Below are the code and all the weights of a small trained network. Each question names an input and a class and asks about switching units off, where a switched-off unit gives its printed mean instead of its output.

import numpy as np


def w(rows, s, z=0):
    codes = np.array(rows[::2]) - 128.0
    scale = np.full(codes.shape[1], s)
    scale[-1] = z or s
    return codes * scale


def norm(h):
    return h / np.sqrt((h * h).mean(-1, keepdims=True) + 1e-5)


def f(y):
    return y / 2 * (1 + np.tanh(0.7978845608 * (y + 0.044715 * y**3)))


def log_softmax(a):
    a = a - a.max(-1, keepdims=True)
    return a - np.log(np.exp(a).sum(-1, keepdims=True))


def net(x, mask):
    res = np.array(x, float).reshape(1, 4) / 4 @ E
    u = 0
    for l in range(2):
        y = f(norm(res) @ A[l][:, :-1].T + A[l][:, -1])
        res = res + np.where(mask[u : u + 6], y, B[l][:, -1]) @ B[l][:, :-1]
        u += 6
    return log_softmax(norm(res)[-1] @ U[:, :-1].T + U[:, -1])


A, B = {}, {}
E = w([
[58,119,150,72,54,74,172],'x0',
[112,76,210,165,128,117,180],'x1',
[73,149,83,72,164,101,232],'x2',
[199,24,183,2,122,93,105],'x3',
],0.0088)
A[0] = w([
[112,34,158,84,68,123,101,1],'0.n0',
[158,100,160,255,138,124,87,79],'0.n1',
[87,193,72,127,108,150,100,56],'0.n2',
[104,50,147,102,59,134,116,46],'0.n3',
[80,218,99,156,117,140,82,36],'0.n4',
[198,97,139,137,121,161,31,34],'0.n5',
],0.01,0.006)
B[0] = w([
[173,160,103,63,131,11,57,204],'0.n0',
[122,205,201,130,249,224,105,253],'0.n1',
[143,109,100,153,157,72,121,199],'0.n2',
[76,167,148,98,142,111,108,183],'0.n3',
[131,158,89,103,146,73,173,224],'0.n4',
[96,3,132,158,42,166,171,237],'0.n5',
],0.011,0.0047)
A[1] = w([
[178,44,244,78,18,113,50,179],'1.n0',
[95,236,29,191,87,56,168,2],'1.n1',
[139,39,72,73,126,80,213,56],'1.n2',
[143,177,116,110,178,97,163,122],'1.n3',
[126,82,192,2,137,35,213,153],'1.n4',
[214,121,153,40,51,16,83,30],'1.n5',
],0.0077,0.0045)
B[1] = w([
[69,54,79,137,96,93,82,255],'1.n0',
[82,106,51,201,91,96,115,192],'1.n1',
[196,172,132,144,132,171,160,168],'1.n2',
[156,98,108,74,107,144,61,159],'1.n3',
[187,180,176,127,82,120,118,241],'1.n4',
[57,175,196,127,251,85,118,203],'1.n5',
],0.011,0.0084)
U = w([
[118,168,189,186,196,211,106,232],'0',
[128,6,134,145,94,161,81,181],'1',
[238,186,162,87,101,142,173,115],'2',
[118,131,194,72,130,48,69,188],'3',
[78,129,181,189,38,130,181,11],'4',
[184,93,56,95,154,165,120,2],'5',
[100,165,26,189,120,102,135,187],'6',
],0.021,0.0046)

Each question gives the input, the list of numbers given to net, and the class t.
The units are the neurons (one row each of A and B). Each row of codes is followed by its name. A weight is (code - 128) times the scale printed after its matrix; where a second scale follows, it is the last column's (A, B and U).
mask holds one flag per neuron, layer by layer. A switched-off neuron (its flag False) gives its mean, the last column of its row in B, instead of its output. The means were averaged over made-up inputs and are rounded, as every weight is.
A unit's drop is (log p(t) with every unit on - log p(t) with that unit switched off) / (log p(t) with every unit on - log p(t) with every unit switched off).
The circuit of an input: a set's keep is (log p(t) with only the set's units on - log p(t) with every unit switched off) / (log p(t) with every unit on - log p(t) with every unit switched off). Starting from all 12 units, units are removed one at a time, each time the one whose removal leaves the highest keep (on an exact tie, the one counted first), for as long as the keep stays at least 0.8.
units of the circuit, in order: the units of the circuit, biggest drop first
k most important neurons: the k neurons with the biggest drops, biggest first
top k neurons in layer l: the k neurons of layer l with the biggest drops, biggest first
drop of u: that unit's drop, to one decimal
input [2,2,-7,1], class 1: units of the circuit, in order -> (0.n5)
input [-6,-2,3,3], class 1: top 2 neurons in layer 1 -> (1.n4; 1.n5)
input [-4,-6,0,8], class 1: 3 most important neurons -> (0.n5; 1.n0; 0.n4)
input [-8,-7,6,1], class 5: units of the circuit, in order -> (1.n5; 1.n1)
input [5,-3,-1,-1], class 6: 2 most important neurons -> (1.n1; 0.n0)
input [-2,7,8,8], class 2: top 2 neurons in layer 1 -> (1.n4; 1.n2)
input [-2,-1,6,0], class 2: 2 most important neurons -> (1.n0; 0.n1)
input [-7,4,6,8], class 2: units of the circuit, in order -> (1.n2; 1.n4)
input [-3,-4,0,0], class 5: top 2 neurons in layer 1 -> (1.n4; 1.n0)
input [2,6,-1,-8], class 0: 2 most important neurons -> (0.n1; 1.n0)
input [6,4,-7,-2], class 0: top 2 neurons in layer 0 -> (0.n1; 0.n5)
input [-2,5,3,-1], class 0: 4 most important neurons -> (0.n0; 1.n0; 0.n4; 0.n5)
input [-6,4,5,2], class 2: drop of 0.n3 -> 0.0
input [-2,-4,-7,7], class 1: drop of 0.n5 -> 1.5
input [-3,2,-2,4], class 1: drop of 0.n5 -> 1.0
input [1,2,7,-1], class 2: most important neuron -> (1.n0)
